Here is a tiny trained network, its code and every weight. The questions are about switching its units off for an input and a class, where a switched-off unit gives its printed mean instead of its output.

import numpy as np


def w(rows, s, z=0):
    codes = np.array(rows[::2]) - 128.0
    scale = np.full(codes.shape[1], s)
    scale[-1] = z or s
    return codes * scale


def f(y):
    return y / 2 * (1 + np.tanh(0.7978845608 * (y + 0.044715 * y**3)))


def log_softmax(a):
    a = a - a.max(-1, keepdims=True)
    return a - np.log(np.exp(a).sum(-1, keepdims=True))


def net(x, mask):
    res = np.array(x, float).reshape(1, 5) / 4 @ E
    y = f(res @ A[0][:, :-1].T + A[0][:, -1])
    res = res + np.where(mask, y, B[0][:, -1]) @ B[0][:, :-1]
    return log_softmax(res[-1] @ U[:, :-1].T + U[:, -1])


A, B = {}, {}
E = w([
[20,54,199,81,137,222,43],'x0',
[167,46,246,120,108,95,226],'x1',
[32,212,135,25,73,88,198],'x2',
[129,133,139,128,124,129,124],'x3',
[3,98,128,239,185,15,149],'x4',
],0.0055)
A[0] = w([
[210,59,130,229,184,169,80,99],'n1',
[49,208,146,57,88,110,188,75],'n2',
[87,163,126,62,92,126,182,17],'n3',
[42,77,178,86,154,189,64,68],'n4',
[14,95,149,235,163,46,130,28],'n5',
[45,83,183,91,152,191,66,68],'n6',
[161,41,222,115,76,87,199,48],'n7',
[102,208,24,129,164,124,32,122],'n8',
[61,113,125,193,170,71,147,83],'n9',
[249,121,192,32,28,208,140,64],'n10',
[42,187,114,51,61,125,205,72],'n11',
[89,198,27,149,142,137,32,88],'n12',
[212,45,102,230,184,194,54,93],'n13',
[209,57,110,230,189,179,81,88],'n14',
[174,41,213,120,99,93,213,124],'n15',
[43,73,172,88,144,188,68,65],'n16',
[218,126,116,28,100,227,117,57],'n17',
[136,43,254,178,121,54,208,131],'n18',
[29,64,117,202,173,60,157,74],'n19',
[83,186,21,145,140,121,37,114],'n20',
[87,194,18,155,124,154,56,85],'n21',
[221,202,53,159,136,58,191,97],'n22',
[201,206,54,178,153,45,205,47],'n23',
[55,224,156,49,99,98,180,70],'n24',
[141,150,99,108,95,162,106,3],'n25',
[29,60,153,109,120,214,75,92],'n26',
[59,92,147,203,172,59,159,200],'n27',
[156,112,140,189,160,144,96,20],'n28',
],0.0059,0.0062)
B[0] = w([
[78,107,177,30,99,71,112,200],'n1',
[102,107,168,86,118,77,98,173],'n2',
[168,133,254,134,215,5,93,122],'n3',
[237,130,189,193,60,102,186,168],'n4',
[202,244,75,123,163,132,49,183],'n5',
[243,132,192,200,63,95,192,166],'n6',
[131,134,214,112,222,161,169,167],'n7',
[112,124,185,98,165,181,177,198],'n8',
[168,179,115,112,120,141,80,163],'n9',
[143,236,64,119,174,132,47,208],'n10',
[90,101,183,68,132,39,99,175],'n11',
[131,133,203,84,185,169,177,178],'n12',
[71,122,175,36,101,57,115,216],'n13',
[66,123,198,32,99,42,125,197],'n14',
[100,124,164,87,192,205,162,210],'n15',
[228,119,175,174,81,106,166,164],'n16',
[165,238,42,156,163,102,40,180],'n17',
[105,145,149,88,160,198,157,239],'n18',
[195,241,71,120,148,136,50,187],'n19',
[126,126,178,74,165,183,170,188],'n20',
[129,124,212,94,210,174,179,172],'n21',
[203,99,178,176,39,142,181,197],'n22',
[234,122,194,182,58,126,166,182],'n23',
[100,99,175,76,118,51,94,174],'n24',
[198,165,207,186,249,80,104,105],'n25',
[210,129,168,178,54,118,180,184],'n26',
[136,185,65,61,75,175,103,253],'n27',
[159,140,216,131,171,52,116,112],'n28',
],0.0078,0.0052)
U = w([
[158,203,95,132,148,129,69,94],'0',
[191,104,149,173,72,110,174,104],'1',
[77,97,150,86,126,33,114,108],'2',
[114,121,112,124,116,154,139,248],'3',
[116,122,150,114,196,191,167,85],'4',
[70,38,38,194,116,153,115,138],'5',
[115,65,106,249,232,34,109,79],'6',
[108,66,107,245,205,56,107,74],'7',
],0.013,0.016)

Each question gives the input, the list of numbers given to net, and the class t.
The units are the neurons (one row each of A and B). Each row of codes is followed by its name. A weight is (code - 128) times the scale printed after its matrix; where a second scale follows, it is the last column's (A, B and U).
mask holds one flag per neuron, in row order. A switched-off neuron (its flag False) gives its mean, the last column of its row in B, instead of its output. The means were averaged over made-up inputs and are rounded, as every weight is.
A unit's drop is (log p(t) with every unit on - log p(t) with that unit switched off) / (log p(t) with every unit on - log p(t) with every unit switched off).
The circuit of an input: a set's keep is (log p(t) with only the set's units on - log p(t) with every unit switched off) / (log p(t) with every unit on - log p(t) with every unit switched off). Starting from the 12 units with the biggest drops (on a tie, the unit counted first), units are removed one at a time, each time the one whose removal leaves the highest keep (on an exact tie, the one counted first), for as long as the keep stays at least 0.8.
units of the circuit, in order: the units of the circuit, biggest drop first
unit that matters most: the unit with the biggest drop
k most important neurons: the k neurons with the biggest drops, biggest first
drop of u: that unit's drop, to one decimal
input [-7,6,7,-1,-7], class 0: unit that matters most -> n10
input [6,0,-1,7,7], class 0: units of the circuit, in order -> n5, n19
input [-8,-2,1,-8,8], class 0: 4 most important neurons -> n5, n19, n27, n9
input [-1,-3,5,-2,-2], class 2: units of the circuit, in order -> n11, n24, n27
input [-8,-1,6,-6,-5], class 1: 2 most important neurons -> n22, n23
input [-8,5,-1,-5,-8], class 0: 2 most important neurons -> n10, n17
input [1,5,2,4,-1], class 4: 2 most important neurons -> n15, n7
input [-3,8,-6,1,-2], class 4: 3 most important neurons -> n15, n18, n7
input [-2,8,8,4,-1], class 2: 2 most important neurons -> n11, n24
input [4,-8,-8,-4,-4], class 2: 3 most important neurons -> n13, n14, n1
input [7,1,-8,-7,5], class 2: 2 most important neurons -> n13, n14
input [-4,-8,-2,0,7], class 4: drop of n8 -> 0.5
input [-2,7,8,-5,8], class 0: drop of n9 -> 0.1
input [-8,-3,-7,-8,-4], class 1: units of the circuit, in order -> n22
input [8,7,-7,-3,-1], class 1: drop of n4 -> 0.4
input [2,-6,2,-3,7], class 0: 2 most important neurons -> n5, n19
